Here is a tiny trained network, its code and every weight. The questions are about switching its units off for an input and a class, where a switched-off unit gives its printed mean instead of its output.

import numpy as np


def w(rows, s, z=0):
    codes = np.array(rows[::2]) - 128.0
    scale = np.full(codes.shape[1], s)
    scale[-1] = z or s
    return codes * scale


def f(y):
    return y / 2 * (1 + np.tanh(0.7978845608 * (y + 0.044715 * y**3)))


def log_softmax(a):
    a = a - a.max(-1, keepdims=True)
    return a - np.log(np.exp(a).sum(-1, keepdims=True))


def net(x, mask):
    res = np.array(x, float).reshape(1, 8) / 4 @ E
    y = f(res @ A[0][:, :-1].T + A[0][:, -1])
    res = res + np.where(mask, y, B[0][:, -1]) @ B[0][:, :-1]
    return log_softmax(res[-1] @ U[:, :-1].T + U[:, -1])


A, B = {}, {}
E = w([
[210,163,208,89,135,123,66,215],'x0',
[77,177,141,98,244,120,212,155],'x1',
[173,52,122,117,122,188,63,116],'x2',
[111,128,107,167,133,208,102,120],'x3',
[177,169,185,181,122,156,198,134],'x4',
[10,128,111,254,131,186,74,150],'x5',
[202,84,81,200,182,88,58,85],'x6',
[74,191,183,100,109,174,94,61],'x7',
],0.0056)
A[0] = w([
[131,69,95,186,70,161,78,81,228],'N0',
[130,156,149,97,83,144,138,149,122],'N1',
[128,149,116,135,116,94,190,133,76],'N2',
[127,100,90,134,189,95,121,151,246],'N3',
[132,156,156,107,130,70,83,108,252],'N4',
[118,177,137,192,115,146,152,82,77],'N5',
[122,137,148,71,115,121,139,123,217],'N6',
[248,136,134,97,168,111,128,92,159],'N7',
[135,150,168,85,101,154,130,158,183],'N8',
[99,152,109,111,103,95,221,99,192],'N9',
[121,116,122,103,118,80,123,130,95],'N10',
[59,135,130,90,155,175,107,97,162],'N11',
],0.017,0.0026)
B[0] = w([
[165,84,118,93,87,2,127,100,254],'N0',
[219,152,150,92,144,128,107,168,168],'N1',
[97,106,93,121,99,137,116,67,162],'N2',
[101,149,165,108,109,39,77,170,185],'N3',
[87,94,112,131,138,46,102,179,186],'N4',
[15,133,127,132,180,126,95,198,176],'N5',
[176,129,132,151,85,105,89,143,182],'N6',
[120,71,84,128,59,50,137,63,238],'N7',
[237,169,133,97,111,134,133,143,186],'N8',
[114,44,109,138,121,97,128,52,214],'N9',
[120,151,149,142,139,97,117,170,149],'N10',
[118,70,88,142,115,156,173,34,204],'N11',
],0.013,0.011)
U = w([
[80,213,160,168,183,109,69,237,102],'0',
[187,211,138,119,137,253,152,147,54],'1',
[165,52,79,122,44,39,127,54,224],'2',
[28,118,79,220,199,232,174,83,3],'3',
],0.0053,0.0021)

Each question gives the input, the list of numbers given to net, and the class t.
The units are the neurons (one row each of A and B). Each row of codes is followed by its name. A weight is (code - 128) times the scale printed after its matrix; where a second scale follows, it is the last column's (A, B and U).
mask holds one flag per neuron, in row order. A switched-off neuron (its flag False) gives its mean, the last column of its row in B, instead of its output. The means were averaged over made-up inputs and are rounded, as every weight is.
A unit's drop is (log p(t) with every unit on - log p(t) with that unit switched off) / (log p(t) with every unit on - log p(t) with every unit switched off).
The circuit of an input: a set's keep is (log p(t) with only the set's units on - log p(t) with every unit switched off) / (log p(t) with every unit on - log p(t) with every unit switched off). Starting from all 12 units, units are removed one at a time, each time the one whose removal leaves the highest keep (on an exact tie, the one counted first), for as long as the keep stays at least 0.8.
units of the circuit, in order: the units of the circuit, biggest drop first
most important unit: the unit with the biggest drop
k most important neurons: the k neurons with the biggest drops, biggest first
drop of u: that unit's drop, to one decimal
input [-3,5,-4,-2,0,3,-5,8], class 3: most important neuron	[N0]
input [6,-1,-8,-4,-3,4,6,-6], class 0: units of the circuit, in order	[N0, N9, N11]
input [1,-5,-8,-8,-5,8,3,3], class 0: 2 most important neurons	[N7, N9]
input [-7,1,-6,-3,8,1,0,-1], class 3: units of the circuit, in order	[N0, N5]
input [7,6,1,-4,2,3,-4,-8], class 0: 4 most important neurons	[N0, N7, N11, N9]
input [-8,2,-8,1,1,6,7,5], class 3: 2 most important neurons	[N5, N7]
input [-5,2,-5,5,2,2,8,6], class 3: 2 most important neurons	[N5, N7]
input [5,6,3,-2,-5,5,-8,-7], class 1: 2 most important neurons	[N0, N7]
input [6,4,6,3,-7,-2,-7,-2], class 1: 3 most important neurons	[N0, N7, N9]
input [3,7,3,-2,0,6,2,2], class 3: units of the circuit, in order	[N0, N7]
input [1,0,-5,2,5,8,3,4], class 0: 4 most important neurons	[N5, N9, N7, N2]
input [5,1,4,0,-3,4,-7,5], class 1: 2 most important neurons	[N0, N7]
input [7,-2,-8,6,4,4,-5,5], class 0: drop of N5	0.5
input [6,-1,5,6,4,-2,-5,1], class 1: most important unit	N0
input [2,2,-8,3,-2,7,2,-5], class 0: drop of N8	0.0
input [0,6,-5,-7,3,8,3,0], class 0: drop of N0	0.1
input [3,-4,-4,2,-4,5,-8,7], class 1: 2 most important neurons	[N7, N0]
input [-8,-3,-8,-1,8,5,4,8], class 3: drop of N7	0.1
